Below is a small trained network, with its code and all its weights. Each question gives an input and a target symbol and asks what happens when units are switched off, that is, made to give their printed mean instead of their output.

import numpy as np


def w(rows, s, z=0):
    codes = np.array(rows[::2]) - 128.0
    scale = np.full(codes.shape[1], s)
    scale[-1] = z or s
    return codes * scale


def norm(h):
    return h / np.sqrt((h * h).mean(-1, keepdims=True) + 1e-5)


def f(y):
    return np.maximum(y, 0)


def softmax(a):
    e = np.exp(a - a.max(-1, keepdims=True))
    return e / e.sum(-1, keepdims=True)


def log_softmax(a):
    a = a - a.max(-1, keepdims=True)
    return a - np.log(np.exp(a).sum(-1, keepdims=True))


def net(x, mask):
    ids = ['αδζμξψ'.index(c) for c in x.split()]
    T = len(ids)
    res = E[ids] + P[:T]
    r = norm(res)
    for j in range(3):
        rows = slice(2 * j, 2 * j + 2)
        q, k, v = (r @ M[0][rows].T for M in (Q, K, V))
        z = softmax(np.where(np.tri(T) > 0, q @ k.T / 2**0.5, -1e9)) @ v
        o = O[0][rows]
        res = res + np.where(mask[j], z, o[:, -1]) @ o[:, :-1]
    y = f(norm(res) @ A[0][:, :-1].T + A[0][:, -1])
    res = res + np.where(mask[3:11], y, B[0][:, -1]) @ B[0][:, :-1]
    return log_softmax(norm(res)[-1] @ U[:, :-1].T + U[:, -1])


Q, K, V, O, A, B = {}, {}, {}, {}, {}, {}
E = w([
[115,75,136,169],'α',
[91,57,148,158],'δ',
[150,41,249,96],'ζ',
[215,150,98,123],'μ',
[189,237,138,129],'ξ',
[33,181,104,167],'ψ',
],0.014)
P = w([
[116,137,195,185],'0',
[147,135,145,250],'1',
[90,149,184,102],'2',
[126,140,121,207],'3',
[95,147,142,83],'4',
[142,140,103,176],'5',
[99,141,128,80],'6',
[160,135,78,146],'7',
[93,118,166,81],'8',
[183,123,77,132],'9',
],0.016)
Q[0] = w([
[28,172,159,15],'h1',
[172,149,29,229],'h1',
[182,99,84,228],'h2',
[125,106,186,102],'h2',
[189,179,83,168],'h3',
[2,246,139,11],'h3',
],0.0091)
K[0] = w([
[251,160,87,100],'h1',
[46,189,93,145],'h1',
[200,85,183,184],'h2',
[161,104,97,140],'h2',
[103,111,162,203],'h3',
[85,219,23,122],'h3',
],0.014)
V[0] = w([
[56,118,87,200],'h1',
[35,132,176,115],'h1',
[99,145,90,117],'h2',
[167,29,141,82],'h2',
[128,236,167,145],'h3',
[12,120,143,121],'h3',
],0.011)
O[0] = w([
[111,115,159,200,137],'h1',
[64,166,113,119,254],'h1',
[53,129,213,181,14],'h2',
[161,102,58,53,161],'h2',
[193,136,254,61,169],'h3',
[53,167,51,69,185],'h3',
],0.0094,0.0041)
A[0] = w([
[135,93,89,96,72],'n1',
[177,173,102,85,115],'n2',
[213,134,99,194,65],'n3',
[149,167,123,248,82],'n4',
[162,186,81,213,189],'n5',
[45,161,52,177,23],'n6',
[123,89,170,82,76],'n7',
[67,174,162,136,2],'n8',
],0.015,0.005)
B[0] = w([
[139,167,197,105,204],'n1',
[119,66,176,254,188],'n2',
[50,161,106,128,210],'n3',
[171,221,17,105,224],'n4',
[88,133,8,131,250],'n5',
[144,22,138,104,246],'n6',
[90,143,62,139,254],'n7',
[127,131,193,182,176],'n8',
],0.012,0.0049)
U = w([
[175,187,58,118,251],'α',
[74,71,91,188,15],'δ',
[103,111,98,9,64],'ζ',
[228,67,135,141,156],'μ',
[182,172,165,105,172],'ξ',
[62,164,190,161,120],'ψ',
],0.013,0.0032)

Each question gives the input, a string of symbols that net reads in full, and the target symbol t.
The units are the heads (2 rows each of Q, K, V and O) and the neurons (one row each of A and B). Each row of codes is followed by its name. A weight is (code - 128) times the scale printed after its matrix; where a second scale follows, it is the last column's (O, A, B and U).
mask holds one flag per unit, heads first, then neurons. A switched-off unit (its flag False) gives its mean, the last column of its rows in O or B, instead of its output. The means were averaged over made-up inputs and are rounded, as every weight is.
A unit's drop is (log p(t) with every unit on - log p(t) with that unit switched off) / (log p(t) with every unit on - log p(t) with every unit switched off).
The circuit of an input: a set's keep is (log p(t) with only the set's units on - log p(t) with every unit switched off) / (log p(t) with every unit on - log p(t) with every unit switched off). Starting from all 11 units, units are removed one at a time, each time the one whose removal leaves the highest keep (on an exact tie, the one counted first), for as long as the keep stays at least 0.8.
circuit, biggest first: the units of the circuit, biggest drop first
k most important neurons: the k neurons with the biggest drops, biggest first
heads that matter: for each layer, one digit per head in row order, 1 if its drop is at least 0.15 and else 0, layers parted by /
drop of u: that unit's drop, to one decimal
input ξ ζ μ δ, target α: heads that matter -> 000
input ξ δ ζ ψ ψ δ ψ α δ, target ψ: circuit, biggest first -> h2
input ψ ζ ζ δ μ ζ ζ ζ μ, target μ: circuit, biggest first -> n2, h1
input α μ δ α μ ζ, target α: circuit, biggest first -> h3, n4, h1, n6
input ζ ψ μ δ, target α: heads that matter -> 100
input μ ζ ζ, target μ: circuit, biggest first -> h3, h1
input ψ ζ ψ ζ ζ ζ δ δ δ ψ, target δ: circuit, biggest first -> n6, n2
input δ δ ζ ψ α, target ψ: 3 most important neurons -> n8, n5, n4
input ζ α α α ξ, target ξ: heads that matter -> 001
input ζ ζ ψ ζ, target ζ: heads that matter -> 011
input ξ ζ ζ, target ξ: 2 most important neurons -> n5, n6
input ψ ζ ζ ζ ζ δ δ ζ α ψ, target δ: heads that matter -> 011
input ξ ψ μ δ ζ ψ δ ζ, target δ: circuit, biggest first -> h3, n3
input μ δ α ξ ζ ξ δ ζ, target δ: circuit, biggest first -> h3
input δ ψ δ ζ, target α: drop of n8 -> 0.0
input ζ μ ζ ζ α ξ δ μ, target δ: drop of h1 -> 0.1
input ψ ζ α ψ ψ, target ψ: drop of h2 -> 0.5
input α δ δ ψ δ ζ μ ζ ζ, target μ: drop of n2 -> -0.1
